Here is a tiny trained network, its code and every weight. The questions are about switching its units off for an input and a class, where a switched-off unit gives its printed mean instead of its output.

import numpy as np


def w(rows, s, z=0):
    codes = np.array(rows[::2]) - 128.0
    scale = np.full(codes.shape[1], s)
    scale[-1] = z or s
    return codes * scale


def norm(h):
    return h / np.sqrt((h * h).mean(-1, keepdims=True) + 1e-5)


def f(y):
    return np.maximum(y, 0)


def log_softmax(a):
    a = a - a.max(-1, keepdims=True)
    return a - np.log(np.exp(a).sum(-1, keepdims=True))


def net(x, mask):
    res = np.array(x, float).reshape(1, 5) / 4 @ E
    u = 0
    for l in range(3):
        y = f(norm(res) @ A[l][:, :-1].T + A[l][:, -1])
        res = res + np.where(mask[u : u + 12], y, B[l][:, -1]) @ B[l][:, :-1]
        u += 12
    return log_softmax(norm(res)[-1] @ U[:, :-1].T + U[:, -1])


A, B = {}, {}
E = w([
[125,236,151,42,144,75,152,94,11,178],'x0',
[163,139,50,72,73,78,175,117,138,82],'x1',
[226,176,137,139,131,146,62,198,64,4],'x2',
[84,54,105,85,205,132,83,144,94,113],'x3',
[46,140,141,105,107,168,191,252,99,94],'x4',
],0.0041)
A[0] = w([
[93,166,206,159,146,147,80,119,83,171,64],'0.n1',
[196,176,138,135,140,174,82,168,123,70,45],'0.n2',
[108,86,112,113,208,145,81,160,93,118,134],'0.n3',
[125,127,63,82,81,93,202,118,126,57,60],'0.n4',
[126,186,196,176,85,162,161,120,154,142,6],'0.n5',
[169,129,171,179,168,123,76,69,135,131,26],'0.n6',
[103,144,75,107,99,139,155,190,119,106,83],'0.n7',
[91,113,148,131,146,168,119,127,124,176,135],'0.n8',
[162,126,46,132,117,42,122,82,140,108,85],'0.n9',
[118,153,254,224,150,204,71,147,135,167,28],'0.n10',
[191,105,113,123,146,101,102,107,135,148,26],'0.n11',
[187,194,182,194,75,126,122,129,129,139,133],'0.n12',
],0.0062,0.0025)
B[0] = w([
[191,111,99,136,204,95,253,131,177,75,204],'0.n1',
[143,112,157,227,52,57,77,174,62,160,235],'0.n2',
[83,121,59,61,79,144,73,49,79,51,233],'0.n3',
[160,44,123,112,206,50,194,88,185,61,249],'0.n4',
[20,110,15,34,105,154,110,88,104,66,189],'0.n5',
[85,192,223,101,115,141,62,146,205,135,204],'0.n6',
[111,185,249,102,70,123,170,102,195,62,217],'0.n7',
[105,98,139,128,64,48,162,149,137,89,206],'0.n8',
[73,142,231,118,153,117,162,120,199,81,254],'0.n9',
[156,58,103,110,148,20,219,119,197,1,247],'0.n10',
[85,178,206,128,154,152,67,130,141,128,182],'0.n11',
[48,97,23,39,148,118,62,96,85,81,240],'0.n12',
],0.0047,0.0034)
A[1] = w([
[79,105,128,61,67,132,166,195,133,75,167],'1.n1',
[79,95,137,151,33,165,183,105,127,231,73],'1.n2',
[139,61,119,193,75,182,85,181,212,99,132],'1.n3',
[94,104,89,140,103,131,146,155,149,253,70],'1.n4',
[141,86,84,145,57,221,77,158,210,145,4],'1.n5',
[90,113,104,101,133,131,133,75,131,158,106],'1.n6',
[140,139,103,117,191,71,168,123,77,166,100],'1.n7',
[72,126,23,79,116,127,60,114,118,109,179],'1.n8',
[118,87,142,155,116,127,103,114,184,66,149],'1.n9',
[132,182,206,43,129,95,148,105,114,121,211],'1.n10',
[158,203,137,95,138,151,146,114,13,187,33],'1.n11',
[119,66,174,139,229,136,119,170,114,141,90],'1.n12',
],0.0057,0.0028)
B[1] = w([
[110,170,162,139,167,126,72,59,146,205,254],'1.n1',
[187,62,126,172,42,92,61,201,91,118,156],'1.n2',
[169,223,64,121,183,149,224,165,112,253,204],'1.n3',
[200,86,164,184,5,63,104,136,112,146,143],'1.n4',
[159,196,67,126,215,207,161,153,79,170,148],'1.n5',
[132,114,70,97,101,126,72,149,113,107,170],'1.n6',
[207,137,87,182,130,190,170,172,208,127,156],'1.n7',
[93,98,96,100,64,182,114,60,37,173,201],'1.n8',
[135,171,137,84,169,125,208,111,52,182,238],'1.n9',
[122,86,89,204,182,190,179,154,141,204,232],'1.n10',
[181,147,23,180,189,220,175,209,200,173,141],'1.n11',
[92,159,33,79,138,60,191,108,193,66,141],'1.n12',
],0.0051,0.0066)
A[2] = w([
[104,130,128,72,133,205,19,144,121,185,20],'2.n1',
[168,141,150,73,168,86,148,176,120,37,154],'2.n2',
[136,105,142,93,86,80,201,104,185,189,173],'2.n3',
[84,64,137,133,188,133,104,196,170,93,48],'2.n4',
[151,183,167,106,142,151,39,76,187,172,36],'2.n5',
[147,170,116,176,50,108,68,202,75,119,80],'2.n6',
[75,130,152,52,150,132,160,198,123,150,86],'2.n7',
[191,156,157,130,141,145,62,184,71,125,5],'2.n8',
[63,153,255,102,107,207,153,183,133,132,32],'2.n9',
[120,200,80,135,15,148,158,120,190,109,123],'2.n10',
[84,44,111,110,131,83,153,104,104,182,132],'2.n11',
[35,162,201,100,75,167,160,210,131,88,112],'2.n12',
],0.0059,0.0029)
B[2] = w([
[97,133,102,142,146,96,182,99,146,42,147],'2.n1',
[124,78,135,150,69,101,171,128,195,151,180],'2.n2',
[152,114,155,158,114,115,91,181,84,84,254],'2.n3',
[174,95,126,159,111,38,179,89,162,72,134],'2.n4',
[13,202,203,76,126,99,107,118,208,207,150],'2.n5',
[139,26,181,179,52,125,86,149,74,143,150],'2.n6',
[175,166,125,151,142,111,99,91,187,124,168],'2.n7',
[131,99,143,193,40,129,123,185,159,181,145],'2.n8',
[119,211,166,104,156,81,54,1,193,212,143],'2.n9',
[45,69,73,68,206,175,49,88,72,69,161],'2.n10',
[184,182,176,166,70,143,92,167,105,67,227],'2.n11',
[111,135,166,119,186,108,56,46,207,179,155],'2.n12',
],0.0064,0.007)
U = w([
[163,78,118,137,168,37,212,119,182,35,211],'0',
[182,61,191,225,12,96,38,200,58,162,169],'1',
[60,220,215,102,192,111,63,53,213,193,147],'2',
[200,202,13,176,222,210,220,205,86,194,136],'3',
[38,82,49,56,132,186,47,48,39,56,147],'4',
[132,131,173,128,124,122,154,103,76,110,130],'5',
[136,59,206,24,157,220,112,225,128,144,1],'6',
[142,51,223,41,156,255,118,206,129,136,1],'7',
],0.0097,0.007)

Each question gives the input, the list of numbers given to net, and the class t.
The units are the neurons (one row each of A and B). Each row of codes is followed by its name. A weight is (code - 128) times the scale printed after its matrix; where a second scale follows, it is the last column's (A, B and U).
mask holds one flag per neuron, layer by layer. A switched-off neuron (its flag False) gives its mean, the last column of its row in B, instead of its output. The means were averaged over made-up inputs and are rounded, as every weight is.
A unit's drop is (log p(t) with every unit on - log p(t) with that unit switched off) / (log p(t) with every unit on - log p(t) with every unit switched off).
The circuit of an input: a set's keep is (log p(t) with only the set's units on - log p(t) with every unit switched off) / (log p(t) with every unit on - log p(t) with every unit switched off). Starting from the 12 units with the biggest drops (on a tie, the unit counted first), units are removed one at a time, each time the one whose removal leaves the highest keep (on an exact tie, the one counted first), for as long as the keep stays at least 0.8.
circuit, biggest first: the units of the circuit, biggest drop first
most important unit: the unit with the biggest drop
k most important neurons: the k neurons with the biggest drops, biggest first
top k neurons in layer l: the k neurons of layer l with the biggest drops, biggest first
input [-3,1,7,5,-7], class 1: 3 most important neurons => [0.n2; 1.n1; 2.n8]
input [0,-6,0,-7,0], class 4: most important unit => 0.n5
input [0,-5,-6,4,0], class 1: circuit, biggest first => [2.n11; 0.n8]
input [1,-7,-7,6,-5], class 0: circuit, biggest first => [0.n1; 1.n12; 1.n1]
input [-4,-6,0,5,-4], class 0: top 2 neurons in layer 0 => [0.n10; 0.n12]
input [5,3,8,4,-8], class 1: top 2 neurons in layer 2 => [2.n8; 2.n6]
input [-6,-2,-1,5,-8], class 2: 2 most important neurons => [0.n6; 2.n5]
input [8,-8,8,2,8], class 0: circuit, biggest first => [0.n1; 0.n10; 2.n2]
input [-6,-7,-3,7,7], class 0: 2 most important neurons => [0.n10; 1.n12]
input [8,-7,-3,0,-1], class 3: top 2 neurons in layer 1 => [1.n10; 1.n7]
input [7,6,5,-6,-3], class 3: 4 most important neurons => [1.n10; 0.n10; 0.n3; 1.n11]
input [-6,0,-8,-7,2], class 1: 2 most important neurons => [1.n2; 1.n4]
input [7,2,-4,1,-6], class 3: 2 most important neurons => [1.n10; 1.n1]
input [6,6,-1,-5,5], class 0: circuit, biggest first => [0.n4]
input [-5,7,-1,8,2], class 4: 3 most important neurons => [0.n3; 1.n8; 0.n10]
input [4,-8,4,-6,7], class 0: 2 most important neurons => [0.n10; 0.n1]
input [1,-7,6,-3,-2], class 0: 2 most important neurons => [0.n10; 0.n1]
input [-8,-5,-8,3,5], class 1: top 2 neurons in layer 2 => [2.n11; 2.n3]
input [8,-3,-3,-8,6], class 3: 2 most important neurons => [1.n11; 1.n10]
input [5,5,0,-6,-4], class 4: most important unit => 0.n12
input [4,7,-4,-8,-6], class 4: top 3 neurons in layer 0 => [0.n12; 0.n10; 0.n1]
input [-6,-2,4,7,-3], class 4: 2 most important neurons => [0.n3; 1.n8]
input [-8,-1,6,7,-8], class 2: 2 most important neurons => [0.n6; 2.n5]
